Below are the code and all the weights of a small trained network. Each question names an input and a class and asks about switching units off, where a switched-off unit gives its printed mean instead of its output.

import numpy as np


def w(rows, s, z=0):
    codes = np.array(rows[::2]) - 128.0
    scale = np.full(codes.shape[1], s)
    scale[-1] = z or s
    return codes * scale


def f(y):
    return y / 2 * (1 + np.tanh(0.7978845608 * (y + 0.044715 * y**3)))


def log_softmax(a):
    a = a - a.max(-1, keepdims=True)
    return a - np.log(np.exp(a).sum(-1, keepdims=True))


def net(x, mask):
    res = np.array(x, float).reshape(1, 6) / 4 @ E
    y = f(res @ A[0][:, :-1].T + A[0][:, -1])
    res = res + np.where(mask, y, B[0][:, -1]) @ B[0][:, :-1]
    return log_softmax(res[-1] @ U[:, :-1].T + U[:, -1])


A, B = {}, {}
E = w([
[179,149,220,76,158,36,134,24],'x0',
[159,86,101,80,109,253,165,78],'x1',
[145,244,225,70,133,186,82,224],'x2',
[224,93,73,113,227,113,111,153],'x3',
[202,149,68,163,104,168,160,125],'x4',
[123,165,150,199,149,80,230,187],'x5',
],0.007)
A[0] = w([
[93,74,209,16,156,145,41,181,155],'N1',
[169,106,95,142,207,146,162,79,39],'N2',
[145,114,11,138,199,237,202,153,246],'N3',
[121,175,165,143,208,77,125,124,138],'N4',
[152,187,81,136,132,131,1,222,131],'N5',
[71,71,62,94,213,97,113,144,251],'N6',
[61,109,41,229,79,48,114,121,211],'N7',
[166,170,118,82,206,85,82,29,243],'N8',
[28,139,166,74,136,206,105,163,217],'N9',
[130,160,73,67,188,69,113,77,17],'N10',
[114,112,170,247,127,202,119,92,115],'N11',
],0.0077,0.0024)
B[0] = w([
[235,47,242,47,99,202,82,105,225],'N1',
[97,90,145,74,202,116,145,151,168],'N2',
[90,189,71,26,172,20,153,194,255],'N3',
[179,129,187,196,172,106,130,53,182],'N4',
[97,179,30,140,137,104,76,105,219],'N5',
[57,93,137,138,173,135,76,181,194],'N6',
[2,160,106,132,117,129,147,81,244],'N7',
[126,85,150,128,152,83,84,18,234],'N8',
[115,188,143,106,42,230,161,87,229],'N9',
[102,28,232,203,192,85,103,204,161],'N10',
[147,144,125,137,94,51,183,178,152],'N11',
],0.0066,0.0071)
U = w([
[71,141,88,150,172,70,48,115,81],'0',
[177,252,151,38,94,117,100,79,249],'1',
[128,22,209,115,161,119,91,105,24],'2',
[62,66,154,50,63,219,153,181,90],'3',
[119,114,79,13,143,86,254,185,40],'4',
[34,133,164,168,82,49,144,47,254],'5',
[88,218,108,139,72,144,193,129,138],'6',
[139,129,97,170,98,136,151,152,2],'7',
],0.0072,0.0024)

Each question gives the input, the list of numbers given to net, and the class t.
The units are the neurons (one row each of A and B). Each row of codes is followed by its name. A weight is (code - 128) times the scale printed after its matrix; where a second scale follows, it is the last column's (A, B and U).
mask holds one flag per neuron, in row order. A switched-off neuron (its flag False) gives its mean, the last column of its row in B, instead of its output. The means were averaged over made-up inputs and are rounded, as every weight is.
A unit's drop is (log p(t) with every unit on - log p(t) with that unit switched off) / (log p(t) with every unit on - log p(t) with every unit switched off).
The circuit of an input: a set's keep is (log p(t) with only the set's units on - log p(t) with every unit switched off) / (log p(t) with every unit on - log p(t) with every unit switched off). Starting from all 11 units, units are removed one at a time, each time the one whose removal leaves the highest keep (on an exact tie, the one counted first), for as long as the keep stays at least 0.8.
units of the circuit, in order: the units of the circuit, biggest drop first
top k neurons: the k neurons with the biggest drops, biggest first
drop of u: that unit's drop, to one decimal
input [-8,-2,-8,6,8,8], class 4: units of the circuit, in order : (N3)
input [7,6,1,6,6,0], class 2: units of the circuit, in order : (N8, N10)
input [6,-7,6,0,-7,7], class 2: units of the circuit, in order : (N1, N4, N3)
input [-7,-1,-8,7,-2,2], class 4: top 2 neurons : (N3, N8)
input [-7,8,3,-5,1,1], class 4: top 2 neurons : (N3, N11)
input [-2,1,-8,3,2,8], class 4: drop of N3 : 0.5
input [4,1,-1,7,-7,2], class 2: drop of N7 : 0.0
input [-8,7,3,-6,6,-7], class 6: drop of N7 : -0.1
input [-5,1,-8,5,5,2], class 4: drop of N3 : 0.4
input [-4,-2,0,-7,8,-6], class 6: top 2 neurons : (N1, N8)
